Below are the code and all the weights of a small trained network. Each question names an input and a target symbol and asks about switching units off, where a switched-off unit gives its printed mean instead of its output.

import numpy as np


def w(rows, s, z=0):
    codes = np.array(rows[::2]) - 128.0
    scale = np.full(codes.shape[1], s)
    scale[-1] = z or s
    return codes * scale


def norm(h):
    return h / np.sqrt((h * h).mean(-1, keepdims=True) + 1e-5)


def f(y):
    return y / 2 * (1 + np.tanh(0.7978845608 * (y + 0.044715 * y**3)))


def softmax(a):
    e = np.exp(a - a.max(-1, keepdims=True))
    return e / e.sum(-1, keepdims=True)


def log_softmax(a):
    a = a - a.max(-1, keepdims=True)
    return a - np.log(np.exp(a).sum(-1, keepdims=True))


def net(x, mask):
    ids = ['ΛΦΩβεσψ'.index(c) for c in x.split()]
    T = len(ids)
    res = E[ids] + P[:T]
    r = norm(res)
    for j in range(3):
        rows = slice(2 * j, 2 * j + 2)
        q, k, v = (r @ M[0][rows].T for M in (Q, K, V))
        z = softmax(np.where(np.tri(T) > 0, q @ k.T / 2**0.5, -1e9)) @ v
        o = O[0][rows]
        res = res + np.where(mask[j], z, o[:, -1]) @ o[:, :-1]
    y = f(norm(res) @ A[0][:, :-1].T + A[0][:, -1])
    res = res + np.where(mask[3:27], y, B[0][:, -1]) @ B[0][:, :-1]
    return log_softmax(norm(res)[-1] @ U[:, :-1].T + U[:, -1])


Q, K, V, O, A, B = {}, {}, {}, {}, {}, {}
E = w([
[57,138,234,242],'Λ',
[133,238,111,110],'Φ',
[2,247,90,149],'Ω',
[23,171,126,249],'β',
[15,149,164,243],'ε',
[25,198,181,151],'σ',
[24,142,192,242],'ψ',
],0.0091)
P = w([
[206,231,165,194],'0',
[161,110,126,97],'1',
[73,190,192,233],'2',
[152,82,118,70],'3',
[48,128,183,193],'4',
[140,49,116,52],'5',
[60,96,179,197],'6',
[160,2,109,32],'7',
[68,66,171,199],'8',
],0.0083)
Q[0] = w([
[85,97,129,212],'head 1',
[142,69,129,88],'head 1',
[147,83,84,2],'head 2',
[142,167,76,138],'head 2',
[243,94,59,96],'head 3',
[146,118,131,158],'head 3',
],0.018)
K[0] = w([
[159,53,93,127],'head 1',
[173,104,154,147],'head 1',
[125,207,134,163],'head 2',
[122,161,107,110],'head 2',
[130,250,181,192],'head 3',
[175,131,162,151],'head 3',
],0.016)
V[0] = w([
[73,133,78,108],'head 1',
[130,112,149,116],'head 1',
[115,64,108,165],'head 2',
[143,152,92,159],'head 2',
[114,151,106,16],'head 3',
[113,121,4,144],'head 3',
],0.016)
O[0] = w([
[187,107,139,157,254],'head 1',
[102,206,106,112,81],'head 1',
[103,110,130,150,44],'head 2',
[129,170,75,198,147],'head 2',
[104,237,151,147,233],'head 3',
[147,90,11,255,159],'head 3',
],0.0093,0.0058)
A[0] = w([
[104,79,156,138,143],'neuron 1',
[54,167,133,148,149],'neuron 2',
[83,39,115,142,146],'neuron 3',
[129,128,50,175,135],'neuron 4',
[124,78,145,84,111],'neuron 5',
[135,89,136,144,83],'neuron 6',
[165,188,100,139,203],'neuron 7',
[103,91,104,57,174],'neuron 8',
[143,139,188,166,177],'neuron 9',
[118,148,31,157,132],'neuron 10',
[96,134,158,155,60],'neuron 11',
[124,57,78,134,154],'neuron 12',
[197,133,107,83,121],'neuron 13',
[102,153,144,120,157],'neuron 14',
[185,99,89,94,202],'neuron 15',
[204,135,89,75,186],'neuron 16',
[128,85,54,201,220],'neuron 17',
[250,111,170,81,209],'neuron 18',
[73,140,118,103,158],'neuron 19',
[137,120,172,127,110],'neuron 20',
[130,219,144,165,181],'neuron 21',
[170,153,62,79,254],'neuron 22',
[83,116,140,108,105],'neuron 23',
[115,195,180,127,113],'neuron 24',
],0.016,0.0036)
B[0] = w([
[89,152,74,149,145],'neuron 1',
[141,135,135,104,194],'neuron 2',
[173,195,11,115,150],'neuron 3',
[147,71,140,131,203],'neuron 4',
[115,134,72,214,150],'neuron 5',
[192,152,139,110,126],'neuron 6',
[31,139,138,189,205],'neuron 7',
[95,139,164,228,149],'neuron 8',
[107,144,60,86,168],'neuron 9',
[169,80,184,211,207],'neuron 10',
[142,181,127,93,144],'neuron 11',
[123,233,132,42,137],'neuron 12',
[109,171,116,114,135],'neuron 13',
[152,80,131,75,151],'neuron 14',
[104,193,105,100,136],'neuron 15',
[85,203,114,115,141],'neuron 16',
[214,96,207,51,218],'neuron 17',
[57,132,126,162,159],'neuron 18',
[182,107,129,167,142],'neuron 19',
[173,84,118,132,136],'neuron 20',
[111,98,134,115,249],'neuron 21',
[120,254,161,195,156],'neuron 22',
[123,73,102,146,138],'neuron 23',
[181,142,90,94,180],'neuron 24',
],0.0078,0.013)
U = w([
[14,25,135,93,128],'Λ',
[41,236,114,157,5],'Φ',
[165,109,188,223,84],'Ω',
[236,102,88,94,47],'β',
[145,140,12,117,249],'ε',
[123,140,200,32,254],'σ',
[50,71,7,165,57],'ψ',
],0.011,0.00082)

Each question gives the input, a string of symbols that net reads in full, and the target symbol t.
The units are the heads (2 rows each of Q, K, V and O) and the neurons (one row each of A and B). Each row of codes is followed by its name. A weight is (code - 128) times the scale printed after its matrix; where a second scale follows, it is the last column's (O, A, B and U).
mask holds one flag per unit, heads first, then neurons. A switched-off unit (its flag False) gives its mean, the last column of its rows in O or B, instead of its output. The means were averaged over made-up inputs and are rounded, as every weight is.
A unit's drop is (log p(t) with every unit on - log p(t) with that unit switched off) / (log p(t) with every unit on - log p(t) with every unit switched off).
The circuit of an input: a set's keep is (log p(t) with only the set's units on - log p(t) with every unit switched off) / (log p(t) with every unit on - log p(t) with every unit switched off). Starting from the 12 units with the biggest drops (on a tie, the unit counted first), units are removed one at a time, each time the one whose removal leaves the highest keep (on an exact tie, the one counted first), for as long as the keep stays at least 0.8.
circuit, biggest first: the units of the circuit, biggest drop first
unit that matters most: the unit with the biggest drop
k most important neurons: the k neurons with the biggest drops, biggest first
which heads matter: for each layer, one digit per head in row order, 1 if its drop is at least 0.15 and else 0, layers parted by /
drop of u: that unit's drop, to one decimal
input Ω σ Ω Φ σ β Φ ψ, target ψ: which heads matter	001
input Λ β Ω ψ β, target ψ: which heads matter	001
input ε ε Ω, target ε: circuit, biggest first	[head 3; neuron 3]
input Ω Ω Ω σ Φ, target σ: circuit, biggest first	[head 3]
input β σ Λ σ Ω σ β, target σ: circuit, biggest first	[head 3; head 2]
input Λ σ Λ Ω Ω β σ, target β: circuit, biggest first	[head 3; neuron 17; neuron 3]
input Ω Ω Λ Λ σ, target Λ: circuit, biggest first	[head 3; neuron 17; neuron 5]
input Λ Φ Λ, target Φ: which heads matter	000
input Ω ψ Λ ε, target ε: which heads matter	001
input Ω Ω σ Φ β Λ Φ ε, target ε: which heads matter	000
input Φ Ω Λ Ω Φ σ Λ, target σ: drop of head 3	0.8
input ψ Ω σ ψ, target ψ: drop of head 3	0.5
input Φ Ω Ω σ Λ, target σ: drop of neuron 19	0.0
input Λ Φ Ω Ω Ω β, target β: unit that matters most	neuron 17
input Φ Φ σ Ω ε ψ Λ, target ψ: 2 most important neurons	[neuron 3; neuron 17]
